Below are the code and all the weights of a small trained network. Each question names an input and a class and asks about switching units off, where a switched-off unit gives its printed mean instead of its output.

import numpy as np


def w(rows, s, z=0):
    codes = np.array(rows[::2]) - 128.0
    scale = np.full(codes.shape[1], s)
    scale[-1] = z or s
    return codes * scale


def f(y):
    return np.maximum(y, 0)


def log_softmax(a):
    a = a - a.max(-1, keepdims=True)
    return a - np.log(np.exp(a).sum(-1, keepdims=True))


def net(x, mask):
    res = np.array(x, float).reshape(1, 5) / 4 @ E
    y = f(res @ A[0][:, :-1].T + A[0][:, -1])
    res = res + np.where(mask, y, B[0][:, -1]) @ B[0][:, :-1]
    return log_softmax(res[-1] @ U[:, :-1].T + U[:, -1])


A, B = {}, {}
E = w([
[234,207,72,145,62,162,142,151],'x0',
[242,183,101,183,201,74,80,135],'x1',
[133,98,202,161,165,181,92,175],'x2',
[95,200,137,147,129,170,217,26],'x3',
[114,243,254,133,154,146,55,211],'x4',
],0.0092)
A[0] = w([
[138,82,126,103,102,67,53,198,189],'neuron 1',
[82,71,81,103,190,95,173,47,154],'neuron 2',
[181,173,59,123,114,139,117,159,111],'neuron 3',
[129,191,112,95,57,182,79,111,175],'neuron 4',
[150,105,148,166,162,141,204,100,45],'neuron 5',
[123,144,117,102,211,147,87,128,195],'neuron 6',
[102,72,201,152,172,194,66,169,240],'neuron 7',
[192,134,138,77,174,153,107,209,205],'neuron 8',
[159,2,69,55,77,122,162,31,249],'neuron 9',
[225,135,106,255,166,108,140,134,130],'neuron 10',
[89,134,95,119,137,165,147,70,160],'neuron 11',
[92,209,221,126,157,134,80,107,252],'neuron 12',
[205,58,90,120,91,160,83,162,144],'neuron 13',
[173,184,59,170,72,59,139,163,145],'neuron 14',
[50,126,181,120,105,155,97,217,145],'neuron 15',
],0.0091,0.0032)
B[0] = w([
[138,129,143,136,114,154,153,165,186],'neuron 1',
[150,79,167,74,124,139,143,66,213],'neuron 2',
[87,125,153,159,116,161,128,127,169],'neuron 3',
[123,183,151,150,74,118,207,187,165],'neuron 4',
[136,129,178,135,152,85,84,101,151],'neuron 5',
[148,183,159,137,140,119,157,135,159],'neuron 6',
[155,160,191,115,179,244,131,121,208],'neuron 7',
[132,163,196,118,177,180,127,108,179],'neuron 8',
[211,89,164,63,103,63,126,165,249],'neuron 9',
[100,128,171,71,112,170,121,128,186],'neuron 10',
[158,94,174,82,64,126,110,133,177],'neuron 11',
[171,135,98,158,94,125,170,232,206],'neuron 12',
[167,166,114,160,101,103,189,184,173],'neuron 13',
[108,164,164,116,168,145,88,195,181],'neuron 14',
[91,151,161,155,152,176,71,107,194],'neuron 15',
],0.011,0.017)
U = w([
[191,159,124,113,92,26,254,205,203],'0',
[68,88,83,197,142,75,89,85,26],'1',
[58,138,58,121,171,121,106,97,3],'2',
[87,215,188,120,191,239,96,159,204],'3',
[133,65,170,29,139,93,74,59,178],'4',
],0.0088,0.0021)

Each question gives the input, the list of numbers given to net, and the class t.
The units are the neurons (one row each of A and B). Each row of codes is followed by its name. A weight is (code - 128) times the scale printed after its matrix; where a second scale follows, it is the last column's (A, B and U).
mask holds one flag per neuron, in row order. A switched-off neuron (its flag False) gives its mean, the last column of its row in B, instead of its output. The means were averaged over made-up inputs and are rounded, as every weight is.
A unit's drop is (log p(t) with every unit on - log p(t) with that unit switched off) / (log p(t) with every unit on - log p(t) with every unit switched off).
The circuit of an input: a set's keep is (log p(t) with only the set's units on - log p(t) with every unit switched off) / (log p(t) with every unit on - log p(t) with every unit switched off). Starting from the 12 units with the biggest drops (on a tie, the unit counted first), units are removed one at a time, each time the one whose removal leaves the highest keep (on an exact tie, the one counted first), for as long as the keep stays at least 0.8.
units of the circuit, in order: the units of the circuit, biggest drop first
k most important neurons: the k neurons with the biggest drops, biggest first
drop when u is switched off: that unit's drop, to one decimal
input [-4,3,-2,6,2], class 0: units of the circuit, in order -> [neuron 7]
input [4,-6,-6,4,4], class 0: 2 most important neurons -> [neuron 7; neuron 4]
input [5,-5,2,5,-3], class 0: 2 most important neurons -> [neuron 4; neuron 15]
input [2,-5,0,1,-4], class 4: 2 most important neurons -> [neuron 12; neuron 13]
input [8,-4,2,8,1], class 0: 2 most important neurons -> [neuron 7; neuron 4]
input [6,-3,7,5,-2], class 0: 2 most important neurons -> [neuron 7; neuron 15]
input [-3,-3,-7,-3,2], class 4: 3 most important neurons -> [neuron 12; neuron 13; neuron 4]
input [3,-2,-5,3,-7], class 4: 2 most important neurons -> [neuron 12; neuron 2]
input [-2,-7,-4,3,1], class 4: 2 most important neurons -> [neuron 13; neuron 12]
input [-6,2,-8,2,0], class 4: drop when neuron 2 is switched off -> 0.1
input [2,1,-5,6,8], class 0: drop when neuron 12 is switched off -> 0.2
input [4,-4,7,7,-6], class 4: drop when neuron 12 is switched off -> 0.4
input [-3,-4,-4,6,-7], class 4: drop when neuron 12 is switched off -> 0.0
input [-2,5,-6,-6,2], class 3: units of the circuit, in order -> [neuron 9]
